Below is a small trained network, with its code and all its weights. Each question gives an input and a target symbol and asks what happens when units are switched off, that is, made to give their printed mean instead of their output.

import numpy as np


def w(rows, s, z=0):
    codes = np.array(rows[::2]) - 128.0
    scale = np.full(codes.shape[1], s)
    scale[-1] = z or s
    return codes * scale


def f(y):
    return np.maximum(y, 0)


def softmax(a):
    e = np.exp(a - a.max(-1, keepdims=True))
    return e / e.sum(-1, keepdims=True)


def log_softmax(a):
    a = a - a.max(-1, keepdims=True)
    return a - np.log(np.exp(a).sum(-1, keepdims=True))


def net(x, mask):
    ids = ['βδημσψω'.index(c) for c in x.split()]
    T = len(ids)
    res = E[ids] + P[:T]
    u = 0
    for l in range(2):
        r = res
        for j in range(2):
            rows = slice(2 * j, 2 * j + 2)
            q, k, v = (r @ M[l][rows].T for M in (Q, K, V))
            z = softmax(np.where(np.tri(T) > 0, q @ k.T / 2**0.5, -1e9)) @ v
            o = O[l][rows]
            res = res + np.where(mask[u + j], z, o[:, -1]) @ o[:, :-1]
        u += 2
        y = f(res @ A[l][:, :-1].T + A[l][:, -1])
        res = res + np.where(mask[u : u + 8], y, B[l][:, -1]) @ B[l][:, :-1]
        u += 8
    return log_softmax(res[-1] @ U[:, :-1].T + U[:, -1])


Q, K, V, O, A, B = {}, {}, {}, {}, {}, {}
E = w([
[8,183,131,177],'β',
[70,133,57,218],'δ',
[135,248,196,47],'η',
[230,192,47,169],'μ',
[190,79,124,50],'σ',
[101,178,95,190],'ψ',
[62,96,122,117],'ω',
],0.013)
P = w([
[129,120,163,173],'0',
[89,109,100,165],'1',
[107,134,74,124],'2',
[111,135,48,92],'3',
[109,130,24,62],'4',
[107,129,3,38],'5',
],0.013)
Q[0] = w([
[88,40,154,129],'0.h0',
[106,142,238,155],'0.h0',
[53,148,125,142],'0.h1',
[138,106,1,70],'0.h1',
],0.011)
K[0] = w([
[160,222,155,230],'0.h0',
[182,41,227,212],'0.h0',
[107,56,97,147],'0.h1',
[41,182,75,2],'0.h1',
],0.0083)
V[0] = w([
[149,105,28,255],'0.h0',
[171,81,23,100],'0.h0',
[199,119,205,132],'0.h1',
[168,95,171,176],'0.h1',
],0.0069)
O[0] = w([
[135,2,160,132,243],'0.h0',
[139,90,30,90,222],'0.h0',
[190,182,176,81,4],'0.h1',
[158,146,66,121,34],'0.h1',
],0.0076,0.0042)
A[0] = w([
[212,158,48,163,165],'0.n0',
[118,221,163,129,88],'0.n1',
[244,1,124,96,100],'0.n2',
[82,121,137,185,2],'0.n3',
[132,159,171,34,184],'0.n4',
[157,149,219,181,62],'0.n5',
[162,146,185,183,81],'0.n6',
[94,244,105,201,163],'0.n7',
],0.0096,0.0058)
B[0] = w([
[106,119,182,60,254],'0.n0',
[95,98,207,135,169],'0.n1',
[144,244,121,165,244],'0.n2',
[153,179,155,122,154],'0.n3',
[104,169,181,99,194],'0.n4',
[193,60,137,175,141],'0.n5',
[181,94,110,174,139],'0.n6',
[134,48,102,119,218],'0.n7',
],0.011,0.007)
Q[1] = w([
[179,87,92,120],'1.h0',
[248,131,148,27],'1.h0',
[76,211,118,159],'1.h1',
[215,231,107,106],'1.h1',
],0.011)
K[1] = w([
[99,129,125,143],'1.h0',
[24,126,10,30],'1.h0',
[163,111,39,125],'1.h1',
[42,104,65,23],'1.h1',
],0.012)
V[1] = w([
[237,183,39,141],'1.h0',
[187,175,172,33],'1.h0',
[20,177,176,121],'1.h1',
[84,255,85,183],'1.h1',
],0.0092)
O[1] = w([
[236,125,86,52,54],'1.h0',
[157,17,192,100,252],'1.h0',
[35,32,10,144,167],'1.h1',
[164,109,88,170,110],'1.h1',
],0.012,0.003)
A[1] = w([
[102,11,84,164,163],'1.n0',
[156,2,195,154,141],'1.n1',
[223,149,99,60,255],'1.n2',
[79,90,191,108,177],'1.n3',
[102,117,33,220,83],'1.n4',
[154,169,229,123,159],'1.n5',
[184,201,109,225,120],'1.n6',
[187,224,125,107,30],'1.n7',
],0.0095,0.0084)
B[1] = w([
[147,191,212,102,215],'1.n0',
[47,132,66,74,216],'1.n1',
[67,99,174,202,250],'1.n2',
[213,161,104,120,212],'1.n3',
[243,76,157,146,189],'1.n4',
[162,110,44,187,166],'1.n5',
[65,135,67,1,172],'1.n6',
[160,206,204,85,164],'1.n7',
],0.01,0.02)
U = w([
[124,221,120,75,15],'β',
[129,106,131,22,53],'δ',
[73,177,202,119,12],'η',
[209,131,197,129,253],'μ',
[41,13,126,161,124],'σ',
[172,114,31,104,243],'ψ',
[1,142,72,203,141],'ω',
],0.0077,0.0059)

Each question gives the input, a string of symbols that net reads in full, and the target symbol t.
The units are the heads (2 rows each of Q, K, V and O) and the neurons (one row each of A and B). Each row of codes is followed by its name. A weight is (code - 128) times the scale printed after its matrix; where a second scale follows, it is the last column's (O, A, B and U).
mask holds one flag per unit, layer by layer, with each layer's heads first. A switched-off unit (its flag False) gives its mean, the last column of its rows in O or B, instead of its output. The means were averaged over made-up inputs and are rounded, as every weight is.
A unit's drop is (log p(t) with every unit on - log p(t) with that unit switched off) / (log p(t) with every unit on - log p(t) with every unit switched off).
The circuit of an input: a set's keep is (log p(t) with only the set's units on - log p(t) with every unit switched off) / (log p(t) with every unit on - log p(t) with every unit switched off). Starting from the 12 units with the biggest drops (on a tie, the unit counted first), units are removed one at a time, each time the one whose removal leaves the highest keep (on an exact tie, the one counted first), for as long as the keep stays at least 0.8.
circuit, biggest first: the units of the circuit, biggest drop first
unit that matters most: the unit with the biggest drop
top k neurons: the k neurons with the biggest drops, biggest first
top k neurons in layer l: the k neurons of layer l with the biggest drops, biggest first
which heads matter: for each layer, one digit per head in row order, 1 if its drop is at least 0.15 and else 0, layers parted by /
input δ δ σ η ψ, target ψ: top 3 neurons	0.n0; 1.n2; 1.n4
input σ β η ω ψ ω, target δ: circuit, biggest first	1.h0; 0.h1; 1.n1; 0.n2
input ψ δ ψ, target β: top neuron in layer 1	1.n2
input ω δ μ, target β: top 4 neurons in layer 0	0.n2; 0.n0; 0.n4; 0.n1
input ψ ψ μ β, target β: top 2 neurons in layer 1	1.n2; 1.n7
input μ δ μ, target β: which heads matter	00 / 10
input σ σ μ ψ μ σ, target μ: circuit, biggest first	0.n2; 1.n1
input σ ψ η β, target δ: which heads matter	11 / 10
input μ η δ, target σ: which heads matter	11 / 11
input σ ω η η δ ψ, target δ: top 3 neurons in layer 1	1.n0; 1.n1; 1.n2
input β σ σ η μ μ, target μ: top 3 neurons	0.n2; 0.n7; 1.n1
input ψ σ ω ψ, target β: circuit, biggest first	1.h0; 0.n0; 1.n2
input σ δ μ η, target ψ: circuit, biggest first	1.n2; 1.n0; 1.n7
input δ σ β ω, target ψ: circuit, biggest first	1.h0; 0.n0; 1.n2; 1.n4
input η σ σ β σ, target ψ: circuit, biggest first	1.h1; 1.n2
input ω μ ψ μ σ ω, target μ: which heads matter	01 / 00
input η ψ δ ω μ ω, target η: which heads matter	11 / 11
input δ σ β, target ψ: top 3 neurons	0.n0; 1.n4; 1.n2
input η δ η, target ω: which heads matter	00 / 10
input ω ψ ψ β δ ψ, target μ: circuit, biggest first	1.n4; 1.n1; 1.n0; 1.h1
input η η μ ω ω, target η: unit that matters most	0.n1
input μ η β σ μ σ, target μ: which heads matter	10 / 11
input δ β β σ ω, target ψ: circuit, biggest first	1.n2; 1.h1
input σ ψ ω ψ, target δ: which heads matter	11 / 10
input β δ δ δ σ, target β: circuit, biggest first	0.n2; 1.h0
input η β μ δ, target η: top 3 neurons	1.n0; 0.n1; 0.n5
input δ μ δ η μ, target δ: circuit, biggest first	0.n0; 0.h0; 1.h0
input σ β δ μ η δ, target δ: circuit, biggest first	1.h0; 0.h1; 1.n1; 0.n2
input ψ β β δ, target β: unit that matters most	1.h1
